[15 26 28 30 14]: 28
[ 33  -7 -10  16 -27]: -10
[ -7  35 -30 -11 -26]: -30
[ -5 -32   0   6  12]: 0
[-9 22 35 -6  4]: 35
[ -3  41  19 -15  -7]: 19
[ 11   6 -24 -33  28]: -24
[ -5  11  13 -30  -9]: 13
---
[-191.81  -80.69  -15.78  172.22  -72.84  -82.90 -162.13] -> -162.13
[-1.3  0.9  0.1  1.9 -0.3  1.7] -> 1.7
[ 170.392  190.905  -30.829 -145.530 -109.712  -68.120   38.409] -> 38.409
[-1.3 -1.3 -0.9  1.2] -> 1.2
[-16.76  -8.05  18.37  10.64  -8.91   7.16] -> 7.16
[-17.71   1.16 -12.54  13.17] -> 13.17
[ 1.5  0.8 -1.2  1.5] -> 1.5
[-1.62 -0.42 -0.77 -0.93 -0.90  1.24] -> 1.24
[ 146.74 -119.85   96.75  137.72] -> 137.72
---
[38, 27, 13, 76] => 38

[36, 211, 115, 104, 59, 170, 243] => 211

[[557, 509, 450, 169, 328],
 [409, 481, 413, 155, 510],
 [372, 92, 385, 966, 230]] => 557

[[195, 747, -197, -234, -424, -352, -522],
 [-347, -478, -419, -655, -621, -446, -852]] => 195

[[569, 977, 880, 485, 383],
 [571, 172, 125, 521, 756],
 [625, 870, 758, 429, 413]] => 880

[14, -13, 31, -19, -30, -10] => 14

[[6, 4, -1, 0, 14, -7],
 [16, 49, 30, -34, 13, -24]] => 30

[45, 9, 33, -27, -37, -39] => 33

[-372, 537, -223, -633] => -223
---
0.120	0.094	0.057	0.116	-0.016	-0.119	0.169 -> 0.169
-16.219	8.788	14.299	-17.287 -> -17.287
0.16	-0.04	-0.09	-0.13	0.17 -> 0.17
-0.7	-1.7	1.4	-1.0 -> -1.0
-19.6	-16.3	-6.8	20.2	-1.8	0.4	12.8 -> 12.8
0.14	0.16	0.05	0.00	0.06	-0.14 -> -0.14
0.121	-0.121	0.106	-0.142	-0.124	-0.151 -> -0.151
-91.978	19.626	102.563	140.911 -> 140.911
-34.01	57.28	-7.08	192.70	-86.68	-14.64	-180.14 -> -180.14
---
[[  0  17  40 -31 -25  21]
 [  5   0  40 -32 -25  21]
 [  5  14  33 -24   0  16]] yields -32

[[ 18   5  -8 -17  10  24]
 [ 27   1  -7   1 -16  42]
 [-29  40  11 -15  -9   5]] yields 1

[[-33 -13 -34   2  -9  -1]
 [  0 -34   6  18  -2 -21]
 [  6  12   9  -3  -5  12]] yields 18

[[ -2  -8  -2  -5   2  17]
 [ -1   0   7  10  -8  17]
 [ -3 -18 -21 -35  21   3]] yields 10

[[ 37 -17 -16 -14]
 [ -6   5  16   5]
 [ 12   3   2   2]] yields 5

[[ 3  3 -8 -6]
 [ 4  1  8 41]
 [ 3  0  7 40]] yields 1
---
-2,-3,33,34,2,-2
34,31,2,0,0,-2
6,2,0,-1,4,39
-> 0

8,0,6,1,1,18,-7
6,-28,31,-16,1,-2,4
6,-16,9,-10,5,-7,-2
-> 1

3,-10,0,6
17,2,-5,-8
6,-38,-10,8
-> 2

-7,10,-14,-30,-24,0,-15
-17,31,-27,6,22,32,-1
-11,3,26,-16,-21,-15,-4
-> 22

-37,9,25,31,29,-14,8
-3,21,-11,-10,-16,-26,21
-2,21,-13,-26,-5,-31,6
-> -16

-4,-7,-1,0
30,31,-1,-18
-11,-11,-3,1
-> 31
---
[79 64 10 20 99] ==> 20

[[65 44 30 74 96 42 40]
 [ 6 41 69 19 71 40 29]] ==> 40

[[122 268 790 298 345 485]
 [652 561 376  68 459 380]] ==> 459

[3257 4825 6394 7503 8639 7411 3078] ==> 7411

[7327 8543 6666 2264] ==> 6666

[ 57 181 171 237] ==> 171
---
   5.58   -38.63   -72.22   -20.38   -54.70   -15.16  -178.11
 -58.84   -10.99   -72.22   -36.78    23.00   -85.47   165.95
-110.37   -52.45    29.26   -85.98   -80.61   -35.25   -79.81
gives -72.22

 -2.2   13.3  -16.1    3.8 gives -16.1

-196.4   -85.6   -54.3   -10.1  -118.5   -64.2   184.3 gives -54.3

-0.35   1.57  -0.73  -0.53  -1.17   0.25 gives -0.73

 -5.88   -9.04   -7.45   16.33  -10.81 gives -7.45

-175.634    99.249   -87.397   127.760 gives -87.397

  13.7    46.8  -149.8    50.0    58.0
  63.0    69.7   231.9    37.2    41.7
  89.8    72.1    18.1    62.2    81.0
gives -149.8

  5.496    7.399    4.053   18.037   10.550
  7.927  -19.188    1.362  -10.239   10.131
gives 4.053
---
array([  55.2, -123.0,  102.3,  162.3]) -> 162.3, -123.0

array([[ 0.182,  0.153,  0.012,  0.128,  0.063,  0.122,  0.073],
       [ 0.176,  0.114, -0.193,  0.047,  0.213,  0.080,  0.147]]) -> 0.213, -0.193

array([ -24.94, -117.53, -153.70,  192.97, -178.65,  -79.00]) -> 192.97, -178.65

array([ 1.7, -1.0, -1.5, -0.7,  0.1]) -> 1.7, -1.5

array([ 1.15,  0.66, -0.13, -0.33, -1.12, -1.65]) -> 1.15, -1.65

array([-0.2,  1.1, -1.1,  0.4, -0.1,  0.1,  0.9]) -> 1.1, -1.1

array([-0.107, -0.044,  0.174, -0.124, -0.092]) -> 0.174, -0.124
---
Q: [  3  36 -10   7   4  -3]
A: 4
Q: [-30   9  19   0  -3 -13 -38]
A: -13
Q: [-13  15   3  32 -16   1]
A: -16
Q: [ -1  15   4  37 -41]
A: 37
Q: [ -1 -14 -17  12  31  10]
A: 31
Q: [ 8 -1  7 -8 38]
A: -8
Q: [-38 -40  14   0]
A: 14
---
Input:
[[ 13  14  -2  37  17  36 -21]
 [  0  -7 -19  10  -3   4  16]]
Output: 16

Input:
[[ -2  -4   4  40 -11  34]
 [  1  14   7  35   4  27]
 [ 17  12  26  20 -20  -3]]
Output: 27

Input:
[[  2 -13  10 -30 -14 -28]
 [  0   9 -31  28  21  22]]
Output: 22

Input:
[[-29  17 -16  -9]
 [-17   7 -14   0]
 [  3  -5   9  -1]]
Output: 0

Input:
[[ -4  19   1 -11   4]
 [  7  31  -6  -2   1]
 [  0 -23   3 -21   0]]
Output: 1

Input:
[[  9   4  -1  -2  -4   1]
 [  4 -10  22   8  26 -19]
 [-23  39 -31 -27 -29   8]]
Output: -19
---
[[ 26  12   3  -9  11 -21]
 [ -4  -5   9  30 -19  40]] ==> 40, 30

[  2  -1 -32   7  13 -19] ==> 13, 7

[37 22  7 16] ==> 37, 22

[-37  12 -14  37  -6] ==> 37, 12

[ 18   3   4 -16 -24  15 -41] ==> 18, 15

[[ -5   3  -4  30  12]
 [ -5   0  -2 -35  19]
 [ -5 -27  23 -11   4]] ==> 30, 23
---
[[18 20 21 17 28 31 24 15 24 21 17 22 18]
 [19 23 22 20 27 24 21 23 21 24 22 23 19]
 [20 22 20 17 23 21 14 19 22 25 23 21 18]
 [33 17 14 18 18 14 19 20 19 17 17 30 22]
 [22 31 15 21 23 18 20 32 18 15 19 21 20]
 [19 25 18 15 17 21 21 23 18 17 17 20 20]
 [22 20 15 17 17 20 22 25 20 23 19 20 22]] -> 17

[[-12  12  -1 -15   5  -4   5   6  -8  -2  -4   6  -1]
 [  3   3   2  -8   1   3   2  -5  -2  -4  -5  -3   2]
 [ -8   8   0   6  -5   0  -4   5  11  -2   2   4   1]
 [ -3  -3   0 -12   5   0   5  -4 -12 -15  -6  -5   1]
 [-11   1  -2  -5   3  -2   2   5 -10  11   0   5  -2]
 [  5   7  -2  -1   2  -5   3   8  -2  17   1   8  -2]
 [ 18  12   0   8  -8  -1  -6   1  18   5  -1   3   0]
 [ -3 -20   2   8  -1   3  -2 -10  -5 -23   3 -14   1]
 [ 10 -21  -1  -7   1   0   1 -16 -22  -1  -8 -14  -1]
 [ -1  -1  -1   6  -1   0  -1   4   1   1   3   2   0]
 [  9   9  -1   6  -1  -1   0   3  12   8   4   5  -1]
 [ 33   5  -1  -4   5  -1   5  -3   0   5  -3   0   0]] -> -4

[[  2   0   0 -19   0  29  -3   0   2 -38]
 [ -1   1   0   8   0 -36  -1   1 -13   9]
 [  1  -1   0  10  -1   0  -7  -1 -33   6]
 [ -1   1   0  -2   2  23   4   1 -12 -15]
 [ -1   0   0 -27  -2  35  -2   0  34 -23]
 [  0  -2   0 -28  -3  31  -6   0  28 -37]
 [ -1   0   0  24  -3 -31  -9  -1 -37  12]
 [  0   1   1  25   0   9  11  -3 -17  18]
 [  0  -1   0 -19  -2   5   3  -2  26 -19]
 [ -1   1   0   9   0  21   2   1 -13   6]
 [  2  -1   1   1  -1 -32   1   0  14  12]
 [  0  -1   0  18  -3   5   6   1  26   3]] -> 0

[[ 13   8  -6 -15 -15  -4  10  11  17]
 [ -6  -7  -4 -32 -29  -9  14   5  -6]
 [-10  -7   0  -1 -10 -14  18  -7 -14]
 [ -6  -4  -4 -30 -32 -10  14   6 -11]
 [ 18  -6   3  -4  -1   0  -1  -7  10]
 [ -8  -6  -5 -33 -29 -11  14   7 -10]] -> 10

[[ -9   7  -8 -31   9  -8  10  11 -19  23   0   7]
 [ 18  -5  15  17  -3  20  -5  10  18 -27  11   1]
 [ 16   1  13 -15   8  19   5  29   2 -11  18  11]
 [ 11  -6   9  30  -5   8  -9  -9  19 -24   0  -5]
 [ 19  11   4 -18  34   5   7  22  -8  -6   0  24]
 [-14   1 -15  16  -3 -22  -5 -30  -4  12 -20  -8]
 [ 19   4   4  34  21   0  -8 -14  15 -26 -15   9]
 [ -8  -1  -8  28  -2 -16  -8 -31   5  -1 -19  -8]
 [ -3   6  -2 -33  10   0  10  20 -16  17   6   9]] -> 23

[[ 10   4  22  12 -11 -14  19]
 [ 19 -18  34  21   6  -9  31]
 [ -3 -26 -10  -7  14  10  -2]
 [  4 -20 -15   4   8  -3 -19]
 [-16  18  -5 -10  12  14 -15]
 [ 10 -25   2   9   4  -9   2]] -> -11
